Here is a tiny trained network, its code and every weight. The questions are about switching its units off for an input and a class, where a switched-off unit gives its printed mean instead of its output.

import numpy as np


def w(rows, s, z=0):
    codes = np.array(rows[::2]) - 128.0
    scale = np.full(codes.shape[1], s)
    scale[-1] = z or s
    return codes * scale


def norm(h):
    return h / np.sqrt((h * h).mean(-1, keepdims=True) + 1e-5)


def f(y):
    return y / 2 * (1 + np.tanh(0.7978845608 * (y + 0.044715 * y**3)))


def log_softmax(a):
    a = a - a.max(-1, keepdims=True)
    return a - np.log(np.exp(a).sum(-1, keepdims=True))


def net(x, mask):
    res = np.array(x, float).reshape(1, 6) / 4 @ E
    u = 0
    for l in range(3):
        y = f(norm(res) @ A[l][:, :-1].T + A[l][:, -1])
        res = res + np.where(mask[u : u + 13], y, B[l][:, -1]) @ B[l][:, :-1]
        u += 13
    return log_softmax(norm(res)[-1] @ U[:, :-1].T + U[:, -1])


A, B = {}, {}
E = w([
[196,78,152,108],'x0',
[225,216,64,108],'x1',
[48,129,89,100],'x2',
[134,185,177,128],'x3',
[74,90,125,248],'x4',
[140,132,184,141],'x5',
],0.0014)
A[0] = w([
[85,106,138,123,163],'0.n1',
[130,108,158,84,130],'0.n2',
[101,125,45,182,94],'0.n3',
[94,108,128,135,45],'0.n4',
[254,172,77,131,62],'0.n5',
[116,162,133,138,142],'0.n6',
[223,106,110,182,154],'0.n7',
[173,123,201,40,253],'0.n8',
[191,140,125,171,71],'0.n9',
[50,121,44,214,42],'0.n10',
[164,243,141,139,183],'0.n11',
[126,128,133,55,157],'0.n12',
[188,100,168,221,89],'0.n13',
],0.0039,0.00059)
B[0] = w([
[128,133,67,108,145],'0.n1',
[107,188,127,180,150],'0.n2',
[195,199,136,169,140],'0.n3',
[151,146,111,101,116],'0.n4',
[113,114,67,3,248],'0.n5',
[141,84,97,110,130],'0.n6',
[67,114,123,88,189],'0.n7',
[93,136,124,212,244],'0.n8',
[100,147,129,83,145],'0.n9',
[219,189,115,184,168],'0.n10',
[123,49,90,111,203],'0.n11',
[80,128,127,166,169],'0.n12',
[50,176,174,105,171],'0.n13',
],0.0027,0.0014)
A[1] = w([
[82,119,97,118,112],'1.n1',
[245,179,169,46,203],'1.n2',
[81,48,127,61,131],'1.n3',
[154,29,91,169,51],'1.n4',
[4,105,124,219,254],'1.n5',
[105,195,24,210,198],'1.n6',
[137,225,102,69,124],'1.n7',
[121,66,161,97,46],'1.n8',
[56,131,88,130,139],'1.n9',
[81,32,126,87,116],'1.n10',
[129,153,97,121,188],'1.n11',
[83,37,75,136,244],'1.n12',
[164,138,143,118,61],'1.n13',
],0.003,0.00088)
B[1] = w([
[144,158,149,88,142],'1.n1',
[82,19,29,169,196],'1.n2',
[197,178,140,144,187],'1.n3',
[159,107,150,97,119],'1.n4',
[160,177,102,5,255],'1.n5',
[207,112,133,102,186],'1.n6',
[101,88,88,83,173],'1.n7',
[177,114,190,167,126],'1.n8',
[133,177,107,66,156],'1.n9',
[237,154,173,123,175],'1.n10',
[174,84,101,106,156],'1.n11',
[239,146,144,50,207],'1.n12',
[120,77,130,178,104],'1.n13',
],0.0022,0.0014)
A[2] = w([
[196,105,154,143,80],'2.n1',
[140,143,138,134,9],'2.n2',
[130,16,45,82,58],'2.n3',
[92,71,181,222,46],'2.n4',
[160,161,42,254,183],'2.n5',
[76,133,86,142,254],'2.n6',
[41,185,93,179,134],'2.n7',
[108,81,193,224,85],'2.n8',
[124,150,38,29,144],'2.n9',
[6,96,213,142,250],'2.n10',
[160,134,89,141,152],'2.n11',
[95,148,92,116,114],'2.n12',
[151,155,166,88,119],'2.n13',
],0.0035,0.00064)
B[2] = w([
[96,66,167,123,134],'2.n1',
[126,125,146,112,112],'2.n2',
[181,141,5,92,194],'2.n3',
[38,135,44,15,116],'2.n4',
[230,201,252,173,143],'2.n5',
[193,164,130,89,140],'2.n6',
[234,98,69,95,119],'2.n7',
[41,173,101,36,126],'2.n8',
[90,200,99,78,251],'2.n9',
[53,225,73,175,158],'2.n10',
[133,155,183,86,145],'2.n11',
[142,146,127,104,135],'2.n12',
[104,157,169,154,152],'2.n13',
],0.0022)
U = w([
[227,205,158,223,156],'0',
[149,8,200,140,60],'1',
[93,39,90,177,3],'2',
[191,125,8,37,186],'3',
[2,165,209,157,170],'4',
],0.0075,0.0059)

Each question gives the input, the list of numbers given to net, and the class t.
The units are the neurons (one row each of A and B). Each row of codes is followed by its name. A weight is (code - 128) times the scale printed after its matrix; where a second scale follows, it is the last column's (A, B and U).
mask holds one flag per neuron, layer by layer. A switched-off neuron (its flag False) gives its mean, the last column of its row in B, instead of its output. The means were averaged over made-up inputs and are rounded, as every weight is.
A unit's drop is (log p(t) with every unit on - log p(t) with that unit switched off) / (log p(t) with every unit on - log p(t) with every unit switched off).
The circuit of an input: a set's keep is (log p(t) with only the set's units on - log p(t) with every unit switched off) / (log p(t) with every unit on - log p(t) with every unit switched off). Starting from the 12 units with the biggest drops (on a tie, the unit counted first), units are removed one at a time, each time the one whose removal leaves the highest keep (on an exact tie, the one counted first), for as long as the keep stays at least 0.8.
units of the circuit, in order: the units of the circuit, biggest drop first
top k neurons: the k neurons with the biggest drops, biggest first
k most important neurons of layer l: the k neurons of layer l with the biggest drops, biggest first
drop when u is switched off: that unit's drop, to one decimal
input [2,1,4,1,1,1], class 0: units of the circuit, in order	[2.n5 0.n5]
input [2,-3,-6,-7,6,8], class 4: units of the circuit, in order	[0.n13 2.n8]
input [-7,-7,6,6,4,0], class 3: units of the circuit, in order	[2.n7 1.n5]
input [-8,0,6,-3,5,-1], class 0: units of the circuit, in order	[0.n10 2.n5 0.n3]
input [-5,4,5,-8,0,0], class 0: units of the circuit, in order	[0.n10 2.n5 0.n3]
input [-6,-8,-6,3,7,-8], class 0: units of the circuit, in order	[0.n10 2.n5]
input [0,-4,7,-7,0,1], class 0: most important neuron of layer 2	[2.n4]
input [7,-8,-7,5,-7,-3], class 4: top 2 neurons	[0.n8 2.n10]
input [-6,-5,6,-8,7,-4], class 0: top 4 neurons	[0.n10 2.n5 0.n5 0.n3]
input [-6,8,-7,6,5,3], class 3: top 3 neurons	[0.n5 0.n11 1.n7]
input [6,-4,-7,4,-6,-6], class 4: 2 most important neurons of layer 1	[1.n5 1.n6]
input [-4,-5,-2,0,-8,1], class 4: top 3 neurons	[2.n3 0.n5 2.n5]
input [-8,-6,-4,-3,0,-2], class 0: top 2 neurons	[0.n5 0.n10]
input [4,1,-6,-1,-3,6], class 2: most important neuron of layer 0	[0.n8]
input [1,-5,-6,-8,-7,2], class 1: 2 most important neurons of layer 2	[2.n9 2.n5]
input [0,-6,-1,8,-7,-7], class 4: 2 most important neurons of layer 2	[2.n3 2.n5]
input [-8,-2,6,0,5,-4], class 0: 2 most important neurons of layer 0	[0.n10 0.n5]
input [-3,1,5,-8,0,2], class 0: drop when 0.n3 is switched off	0.2
input [8,-7,-2,5,2,0], class 4: drop when 2.n10 is switched off	0.1
input [5,-1,-4,4,-7,6], class 2: drop when 0.n10 is switched off	-0.1
input [2,-6,-4,-8,6,6], class 4: most important neuron of layer 0	[0.n13]
